Below are the code and all the weights of a small trained network. Each question names an input and a class and asks about switching units off, where a switched-off unit gives its printed mean instead of its output.

import numpy as np


def w(rows, s, z=0):
    codes = np.array(rows[::2]) - 128.0
    scale = np.full(codes.shape[1], s)
    scale[-1] = z or s
    return codes * scale


def norm(h):
    return h / np.sqrt((h * h).mean(-1, keepdims=True) + 1e-5)


def f(y):
    return np.maximum(y, 0)


def log_softmax(a):
    a = a - a.max(-1, keepdims=True)
    return a - np.log(np.exp(a).sum(-1, keepdims=True))


def net(x, mask):
    res = np.array(x, float).reshape(1, 4) / 4 @ E
    u = 0
    for l in range(2):
        y = f(norm(res) @ A[l][:, :-1].T + A[l][:, -1])
        res = res + np.where(mask[u : u + 4], y, B[l][:, -1]) @ B[l][:, :-1]
        u += 4
    return log_softmax(norm(res)[-1] @ U[:, :-1].T + U[:, -1])


A, B = {}, {}
E = w([
[57,130,163,206,148,150,221,16,54,109],'x0',
[102,126,15,103,98,134,107,46,193,131],'x1',
[181,99,111,153,121,80,139,112,127,124],'x2',
[95,161,126,128,171,2,43,86,47,86],'x3',
],0.0044)
A[0] = w([
[81,166,1,138,48,155,133,33,196,185,29],'L0N0',
[162,161,235,168,172,151,171,157,139,150,130],'L0N1',
[182,131,128,184,101,247,217,111,210,145,3],'L0N2',
[60,55,154,199,78,187,197,50,77,86,13],'L0N3',
],0.0064,0.0034)
B[0] = w([
[189,190,170,231,103,178,104,147,129,86,250],'L0N0',
[184,123,152,175,89,151,82,108,150,67,221],'L0N1',
[50,27,72,59,123,127,79,155,53,60,251],'L0N2',
[148,180,152,81,178,43,192,130,182,255,254],'L0N3',
],0.0086,0.0057)
A[1] = w([
[56,210,103,133,245,2,11,54,84,47,94],'L1N0',
[165,162,100,83,185,120,92,210,253,228,2],'L1N1',
[238,151,188,144,104,127,29,213,166,90,212],'L1N2',
[201,144,53,39,67,146,52,223,188,139,122],'L1N3',
],0.0048,0.0029)
B[1] = w([
[73,29,87,53,91,210,113,202,141,90,201],'L1N0',
[141,198,198,77,197,36,141,87,122,254,155],'L1N1',
[133,196,137,192,121,164,161,44,130,137,254],'L1N2',
[81,113,63,81,178,36,221,119,142,201,208],'L1N3',
],0.0072,0.0086)
U = w([
[53,207,130,45,214,15,184,70,148,254,25],'0',
[34,34,55,54,66,163,16,185,60,26,19],'1',
[188,197,206,213,64,185,34,91,157,55,251],'2',
],0.007,0.0027)

Each question gives the input, the list of numbers given to net, and the class t.
The units are the neurons (one row each of A and B). Each row of codes is followed by its name. A weight is (code - 128) times the scale printed after its matrix; where a second scale follows, it is the last column's (A, B and U).
mask holds one flag per neuron, layer by layer. A switched-off neuron (its flag False) gives its mean, the last column of its row in B, instead of its output. The means were averaged over made-up inputs and are rounded, as every weight is.
A unit's drop is (log p(t) with every unit on - log p(t) with that unit switched off) / (log p(t) with every unit on - log p(t) with every unit switched off).
The circuit of an input: a set's keep is (log p(t) with only the set's units on - log p(t) with every unit switched off) / (log p(t) with every unit on - log p(t) with every unit switched off). Starting from all 8 units, units are removed one at a time, each time the one whose removal leaves the highest keep (on an exact tie, the one counted first), for as long as the keep stays at least 0.8.
circuit, biggest first: the units of the circuit, biggest drop first
unit that matters most: the unit with the biggest drop
k most important neurons of layer l: the k neurons of layer l with the biggest drops, biggest first
drop of u: that unit's drop, to one decimal
input [7,-3,-1,-8], class 1: circuit, biggest first => L0N2
input [6,-8,2,4], class 2: 2 most important neurons of layer 1 => L1N3, L1N1
input [-3,-4,-5,0], class 2: 2 most important neurons of layer 0 => L0N3, L0N1
input [-4,-8,7,5], class 2: circuit, biggest first => L0N2, L0N3
input [7,6,3,-8], class 1: 3 most important neurons of layer 1 => L1N3, L1N2, L1N1
input [-4,8,-4,0], class 2: 2 most important neurons of layer 0 => L0N0, L0N3
input [5,7,-4,6], class 2: 2 most important neurons of layer 0 => L0N0, L0N2
input [-4,-7,8,1], class 2: 2 most important neurons of layer 0 => L0N3, L0N1
input [-1,8,4,7], class 2: 2 most important neurons of layer 0 => L0N0, L0N2
input [-4,1,-1,-6], class 1: 2 most important neurons of layer 0 => L0N2, L0N3
input [-4,7,-4,1], class 2: 2 most important neurons of layer 0 => L0N0, L0N3
input [1,5,6,3], class 2: drop of L0N0 => 0.7
input [1,-2,-1,4], class 1: drop of L0N0 => 0.4
input [1,5,-4,8], class 1: drop of L1N0 => 0.3
input [3,6,3,-8], class 1: drop of L0N2 => 2.5
input [-1,8,3,-1], class 2: unit that matters most => L0N0
